Below are the code and all the weights of a small trained network. Each question names an input and a target symbol and asks about switching units off, where a switched-off unit gives its printed mean instead of its output.

import numpy as np


def w(rows, s, z=0):
    codes = np.array(rows[::2]) - 128.0
    scale = np.full(codes.shape[1], s)
    scale[-1] = z or s
    return codes * scale


def norm(h):
    return h / np.sqrt((h * h).mean(-1, keepdims=True) + 1e-5)


def f(y):
    return np.maximum(y, 0)


def softmax(a):
    e = np.exp(a - a.max(-1, keepdims=True))
    return e / e.sum(-1, keepdims=True)


def log_softmax(a):
    a = a - a.max(-1, keepdims=True)
    return a - np.log(np.exp(a).sum(-1, keepdims=True))


def net(x, mask):
    ids = ['ΓΠαβδελμσψ'.index(c) for c in x.split()]
    T = len(ids)
    res = E[ids] + P[:T]
    u = 0
    for l in range(3):
        r = norm(res)
        for j in range(2):
            rows = slice(3 * j, 3 * j + 3)
            q, k, v = (r @ M[l][rows].T for M in (Q, K, V))
            z = softmax(np.where(np.tri(T) > 0, q @ k.T / 3**0.5, -1e9)) @ v
            o = O[l][rows]
            res = res + np.where(mask[u + j], z, o[:, -1]) @ o[:, :-1]
        u += 2
        y = f(norm(res) @ A[l][:, :-1].T + A[l][:, -1])
        res = res + np.where(mask[u : u + 4], y, B[l][:, -1]) @ B[l][:, :-1]
        u += 4
    return log_softmax(norm(res)[-1] @ U[:, :-1].T + U[:, -1])


Q, K, V, O, A, B = {}, {}, {}, {}, {}, {}
E = w([
[106,147,79,106,143,73],'Γ',
[141,120,118,149,254,115],'Π',
[80,119,110,189,187,147],'α',
[45,85,140,115,102,168],'β',
[207,220,118,100,98,158],'δ',
[92,118,140,213,84,66],'ε',
[134,132,179,126,164,77],'λ',
[80,205,117,152,160,139],'μ',
[120,131,119,55,126,156],'σ',
[145,97,57,132,92,129],'ψ',
],0.022)
P = w([
[253,166,157,157,206,207],'0',
[214,169,135,179,150,197],'1',
[185,178,103,174,144,172],'2',
[160,184,94,164,125,143],'3',
[139,192,86,156,124,119],'4',
[120,181,75,147,124,91],'5',
[106,184,71,137,125,72],'6',
[87,166,63,132,134,54],'7',
[72,159,63,123,143,31],'8',
[57,146,69,113,159,21],'9',
],0.0076)
Q[0] = w([
[139,58,118,50,104,129],'L0H1',
[199,103,139,117,24,98],'L0H1',
[179,110,176,19,117,162],'L0H1',
[156,184,43,144,199,136],'L0H2',
[249,111,152,121,100,150],'L0H2',
[205,122,206,116,174,107],'L0H2',
],0.012)
K[0] = w([
[144,67,54,40,141,210],'L0H1',
[242,138,112,107,114,204],'L0H1',
[133,116,204,3,155,219],'L0H1',
[117,113,9,155,173,135],'L0H2',
[151,176,118,68,120,161],'L0H2',
[187,162,172,50,222,123],'L0H2',
],0.011)
V[0] = w([
[159,126,203,185,157,114],'L0H1',
[254,128,77,190,74,94],'L0H1',
[92,174,76,131,154,12],'L0H1',
[216,154,83,129,172,124],'L0H2',
[142,120,102,155,89,97],'L0H2',
[206,168,197,106,108,107],'L0H2',
],0.0087)
O[0] = w([
[104,106,195,156,93,134,108],'L0H1',
[79,37,160,60,152,19,148],'L0H1',
[135,93,132,200,117,92,254],'L0H1',
[197,128,114,152,97,2,186],'L0H2',
[122,79,101,120,215,183,143],'L0H2',
[119,159,84,105,49,91,54],'L0H2',
],0.0085,0.007)
A[0] = w([
[116,202,67,128,124,155,243],'L0N1',
[150,174,76,100,188,144,3],'L0N2',
[211,87,105,143,80,171,152],'L0N3',
[135,2,98,56,132,132,65],'L0N4',
],0.0086,0.002)
B[0] = w([
[111,123,83,64,100,28,253],'L0N1',
[87,102,163,155,1,203,195],'L0N2',
[131,100,138,178,59,217,153],'L0N3',
[161,167,162,135,112,192,179],'L0N4',
],0.0089,0.0043)
Q[1] = w([
[64,246,164,104,83,117],'L1H1',
[199,181,71,68,155,109],'L1H1',
[95,59,119,25,154,126],'L1H1',
[73,178,69,69,180,156],'L1H2',
[104,123,114,164,136,95],'L1H2',
[188,162,102,150,93,113],'L1H2',
],0.011)
K[1] = w([
[150,201,182,168,59,171],'L1H1',
[148,103,88,154,63,124],'L1H1',
[202,95,87,62,138,224],'L1H1',
[113,162,171,145,56,101],'L1H2',
[120,136,200,148,164,116],'L1H2',
[1,72,151,149,155,120],'L1H2',
],0.0095)
V[1] = w([
[103,66,223,140,118,20],'L1H1',
[192,102,68,153,127,121],'L1H1',
[164,189,103,46,20,150],'L1H1',
[88,94,134,111,67,140],'L1H2',
[141,140,100,114,118,158],'L1H2',
[2,98,18,144,164,105],'L1H2',
],0.0073)
O[1] = w([
[123,177,98,77,132,189,225],'L1H1',
[117,84,190,213,84,210,251],'L1H1',
[121,97,135,170,200,70,44],'L1H1',
[125,136,157,171,135,157,15],'L1H2',
[81,124,89,123,132,188,78],'L1H2',
[113,159,195,2,157,158,184],'L1H2',
],0.0079,0.0026)
A[1] = w([
[49,47,20,215,188,165,252],'L1N1',
[117,61,223,178,234,77,50],'L1N2',
[51,54,84,71,121,1,139],'L1N3',
[45,23,105,52,171,126,29],'L1N4',
],0.0069,0.0029)
B[1] = w([
[163,146,204,1,127,126,255],'L1N1',
[217,134,105,233,7,138,172],'L1N2',
[46,160,222,38,219,125,236],'L1N3',
[88,248,85,57,174,89,164],'L1N4',
],0.0083,0.0074)
Q[2] = w([
[147,107,49,170,78,133],'L2H1',
[104,134,63,83,90,134],'L2H1',
[234,128,79,174,153,203],'L2H1',
[122,101,20,211,122,193],'L2H2',
[76,84,117,255,247,98],'L2H2',
[85,156,207,47,139,68],'L2H2',
],0.0089)
K[2] = w([
[27,127,84,203,137,119],'L2H1',
[99,128,116,107,138,163],'L2H1',
[143,94,161,146,164,87],'L2H1',
[167,113,9,149,127,197],'L2H2',
[235,202,105,133,127,116],'L2H2',
[121,71,234,148,88,60],'L2H2',
],0.012)
V[2] = w([
[145,127,74,60,82,153],'L2H1',
[173,108,125,163,163,131],'L2H1',
[120,95,173,106,126,111],'L2H1',
[137,93,246,153,100,73],'L2H2',
[74,53,158,116,162,110],'L2H2',
[85,114,205,139,97,135],'L2H2',
],0.011)
O[2] = w([
[143,160,105,27,71,109,162],'L2H1',
[177,136,137,108,194,178,103],'L2H1',
[98,70,144,112,87,199,145],'L2H1',
[85,78,184,196,125,113,250],'L2H2',
[170,131,88,188,188,75,154],'L2H2',
[162,58,185,254,126,43,176],'L2H2',
],0.0083,0.011)
A[2] = w([
[254,135,68,231,207,156,11],'L2N1',
[96,107,118,63,207,163,3],'L2N2',
[33,130,201,106,199,183,200],'L2N3',
[68,114,62,99,53,222,119],'L2N4',
],0.0084,0.0028)
B[2] = w([
[117,95,5,139,184,160,165],'L2N1',
[97,134,175,123,94,180,159],'L2N2',
[170,210,162,96,133,56,253],'L2N3',
[51,25,105,177,149,92,163],'L2N4',
],0.013,0.006)
U = w([
[99,106,175,201,77,125,198],'Γ',
[111,130,129,99,232,38,28],'Π',
[37,117,59,94,66,107,152],'α',
[159,85,158,62,97,169,166],'β',
[177,204,194,132,133,201,124],'δ',
[16,163,164,119,128,223,187],'ε',
[96,144,127,135,112,135,51],'λ',
[110,147,80,135,157,161,254],'μ',
[194,182,102,99,40,105,108],'σ',
[47,254,84,164,113,129,123],'ψ',
],0.0099,0.005)

Each question gives the input, a string of symbols that net reads in full, and the target symbol t.
The units are the heads (3 rows each of Q, K, V and O) and the neurons (one row each of A and B). Each row of codes is followed by its name. A weight is (code - 128) times the scale printed after its matrix; where a second scale follows, it is the last column's (O, A, B and U).
mask holds one flag per unit, layer by layer, with each layer's heads first. A switched-off unit (its flag False) gives its mean, the last column of its rows in O or B, instead of its output. The means were averaged over made-up inputs and are rounded, as every weight is.
A unit's drop is (log p(t) with every unit on - log p(t) with that unit switched off) / (log p(t) with every unit on - log p(t) with every unit switched off).
The circuit of an input: a set's keep is (log p(t) with only the set's units on - log p(t) with every unit switched off) / (log p(t) with every unit on - log p(t) with every unit switched off). Starting from the 12 units with the biggest drops (on a tie, the unit counted first), units are removed one at a time, each time the one whose removal leaves the highest keep (on an exact tie, the one counted first), for as long as the keep stays at least 0.8.
units of the circuit, in order: the units of the circuit, biggest drop first
most important unit: the unit with the biggest drop
top k neurons: the k neurons with the biggest drops, biggest first
top k neurons in layer l: the k neurons of layer l with the biggest drops, biggest first
which heads matter: for each layer, one digit per head in row order, 1 if its drop is at least 0.15 and else 0, layers parted by /
drop when u is switched off: that unit's drop, to one decimal
input Γ δ Γ σ, target α: which heads matter => 11 / 00 / 00
input δ β ψ Γ Γ σ δ Γ δ, target Π: units of the circuit, in order => [L1H1 L0H1]
input δ δ ε σ μ σ δ, target Π: units of the circuit, in order => [L0H1 L1H1]
input ε σ λ λ Γ, target Γ: top 2 neurons => [L1N2 L0N1]
input ε μ ψ Γ Γ α Π, target Γ: which heads matter => 10 / 01 / 01
input λ β σ ε δ, target Γ: units of the circuit, in order => [L2H2 L2N3]
input μ μ μ μ σ λ, target Γ: which heads matter => 11 / 00 / 00
input β ε β, target Π: most important unit => L1H1
input α ε σ Π, target Γ: top 2 neurons => [L0N1 L1N2]
input Γ Γ μ μ ε δ β σ, target Γ: top 2 neurons in layer 1 => [L1N3 L1N1]
input Γ ε λ μ, target Γ: top 2 neurons => [L0N1 L1N3]
input Γ μ δ λ δ μ α δ ψ, target β: top 2 neurons in layer 1 => [L1N1 L1N3]
input λ μ λ Γ σ σ, target α: top 2 neurons => [L0N2 L2N3]
input μ Γ α ψ Π Γ μ μ β, target ε: most important unit => L0H2
input Γ β δ Γ ε Γ σ σ σ ψ, target Γ: top 2 neurons in layer 0 => [L0N4 L0N1]
input α δ Γ μ Γ λ, target Γ: which heads matter => 10 / 00 / 00
input Γ Π α Γ Γ ε β ψ, target Γ: top 2 neurons in layer 0 => [L0N4 L0N1]
input Γ ε μ, target Γ: which heads matter => 00 / 00 / 01
input β Γ α Π ε Γ σ δ β, target Π: top 2 neurons => [L1N1 L1N4]
input σ ε Γ, target Γ: units of the circuit, in order => [L2H2]
input Γ Γ σ ψ, target β: top 2 neurons in layer 0 => [L0N4 L0N1]
input β Π ψ σ σ α σ ε δ, target Γ: drop when L1N1 is switched off => 0.2
input ψ β β μ α, target δ: drop when L1N2 is switched off => 0.1
input ψ α Γ ε β σ μ λ ψ ψ, target Π: drop when L0H2 is switched off => 0.1
